Below is a small trained network, with its code and all its weights. Each question gives an input and a class and asks what happens when units are switched off, that is, made to give their printed mean instead of their output.

import numpy as np


def w(rows, s, z=0):
    codes = np.array(rows[::2]) - 128.0
    scale = np.full(codes.shape[1], s)
    scale[-1] = z or s
    return codes * scale


def norm(h):
    return h / np.sqrt((h * h).mean(-1, keepdims=True) + 1e-5)


def f(y):
    return y / 2 * (1 + np.tanh(0.7978845608 * (y + 0.044715 * y**3)))


def log_softmax(a):
    a = a - a.max(-1, keepdims=True)
    return a - np.log(np.exp(a).sum(-1, keepdims=True))


def net(x, mask):
    res = np.array(x, float).reshape(1, 7) / 4 @ E
    u = 0
    for l in range(2):
        y = f(norm(res) @ A[l][:, :-1].T + A[l][:, -1])
        res = res + np.where(mask[u : u + 4], y, B[l][:, -1]) @ B[l][:, :-1]
        u += 4
    return log_softmax(norm(res)[-1] @ U[:, :-1].T + U[:, -1])


A, B = {}, {}
E = w([
[123,115,132,134,134,122,116,141,117,128],'x0',
[104,145,111,146,93,120,120,122,136,133],'x1',
[168,95,147,166,103,64,98,146,219,169],'x2',
[43,149,135,15,143,154,2,145,181,169],'x3',
[107,107,157,147,120,104,82,112,106,139],'x4',
[143,140,123,134,140,149,132,117,132,138],'x5',
[87,214,110,150,249,3,150,132,116,139],'x6',
],0.0051)
A[0] = w([
[106,194,119,64,116,160,129,102,21,52,5],'L0N0',
[90,213,156,100,204,75,148,94,114,118,141],'L0N1',
[72,145,140,63,134,160,97,177,152,169,24],'L0N2',
[198,122,159,129,115,69,105,136,254,141,50],'L0N3',
],0.0062,0.0014)
B[0] = w([
[141,126,218,183,106,177,171,212,86,244,208],'L0N0',
[229,132,59,102,102,109,114,123,118,145,253],'L0N1',
[97,139,255,150,148,100,171,61,185,83,207],'L0N2',
[123,144,178,120,154,198,197,195,20,222,222],'L0N3',
],0.0083,0.0042)
A[1] = w([
[139,110,108,153,132,155,252,108,68,119,167],'L1N0',
[185,167,216,63,206,115,144,54,222,131,234],'L1N1',
[170,77,162,63,46,254,98,117,116,63,64],'L1N2',
[177,74,120,241,132,100,203,110,86,54,3],'L1N3',
],0.0053,0.0012)
B[1] = w([
[76,70,179,106,81,93,78,71,174,173,253],'L1N0',
[91,66,114,171,68,154,106,103,149,31,217],'L1N1',
[184,195,2,133,213,15,126,147,101,116,227],'L1N2',
[31,160,167,80,156,207,61,140,191,23,227],'L1N3',
],0.0083,0.0047)
U = w([
[68,110,170,127,116,201,77,79,217,60,224],'0',
[165,114,187,161,122,183,179,175,74,241,140],'1',
[244,130,2,119,136,62,107,131,122,115,1],'2',
],0.0099,0.00077)

Each question gives the input, the list of numbers given to net, and the class t.
The units are the neurons (one row each of A and B). Each row of codes is followed by its name. A weight is (code - 128) times the scale printed after its matrix; where a second scale follows, it is the last column's (A, B and U).
mask holds one flag per neuron, layer by layer. A switched-off neuron (its flag False) gives its mean, the last column of its row in B, instead of its output. The means were averaged over made-up inputs and are rounded, as every weight is.
A unit's drop is (log p(t) with every unit on - log p(t) with that unit switched off) / (log p(t) with every unit on - log p(t) with every unit switched off).
The circuit of an input: a set's keep is (log p(t) with only the set's units on - log p(t) with every unit switched off) / (log p(t) with every unit on - log p(t) with every unit switched off). Starting from all 8 units, units are removed one at a time, each time the one whose removal leaves the highest keep (on an exact tie, the one counted first), for as long as the keep stays at least 0.8.
circuit, biggest first: the units of the circuit, biggest drop first
top k neurons: the k neurons with the biggest drops, biggest first
top k neurons in layer l: the k neurons of layer l with the biggest drops, biggest first
drop when u is switched off: that unit's drop, to one decimal
input [-4,-4,-1,0,6,1,-7], class 2: top neuron : L1N2
input [-1,6,-6,0,-7,-8,6], class 1: top 2 neurons : L0N0; L1N2
input [5,5,8,4,3,-4,5], class 1: top 2 neurons : L0N3; L1N2
input [3,-8,3,-8,1,-3,-7], class 0: top 2 neurons : L1N3; L0N1
input [0,4,3,-4,0,4,4], class 0: top 3 neurons : L1N3; L0N0; L1N2
input [0,4,-1,4,1,1,7], class 2: top 2 neurons : L0N1; L1N3
input [8,6,-6,-8,-1,5,-3], class 0: top 2 neurons : L1N3; L0N3
input [6,2,4,-4,-4,-1,-2], class 0: top 2 neurons : L0N0; L1N3
input [-3,6,-7,5,-1,3,-7], class 1: top 2 neurons in layer 0 : L0N0; L0N1
input [7,3,-3,-2,7,-4,4], class 2: top 2 neurons : L0N1; L0N3
input [2,-8,-6,-6,-5,-6,0], class 0: top 2 neurons in layer 1 : L1N3; L1N0
input [5,8,-8,7,1,3,-7], class 1: top 2 neurons : L0N0; L1N3
input [1,-4,-3,-3,6,6,-5], class 2: top 2 neurons : L1N2; L0N3
input [-4,7,2,0,-1,-1,-3], class 2: circuit, biggest first : L1N2
input [0,-5,7,-4,1,-1,-8], class 2: top 3 neurons : L1N2; L0N0; L0N2
input [2,-5,6,-8,4,2,5], class 0: top 2 neurons : L1N3; L0N0
input [3,7,-8,-3,6,-6,-7], class 1: top 2 neurons : L0N0; L0N1
input [-8,5,-2,-1,-5,2,1], class 1: top 2 neurons : L0N0; L0N2
input [5,-6,3,-2,7,1,-4], class 2: top 2 neurons in layer 0 : L0N0; L0N2
input [-4,3,-4,1,2,5,-3], class 1: circuit, biggest first : L0N0
input [-8,6,-8,4,-3,-1,-3], class 1: drop when L0N0 is switched off : 1.6
input [-3,5,7,5,1,0,-8], class 2: drop when L0N0 is switched off : 0.7
input [-4,-2,8,4,8,-2,-4], class 1: drop when L0N3 is switched off : 1.3
input [8,-2,-1,-6,4,1,-1], class 0: drop when L1N0 is switched off : 0.0
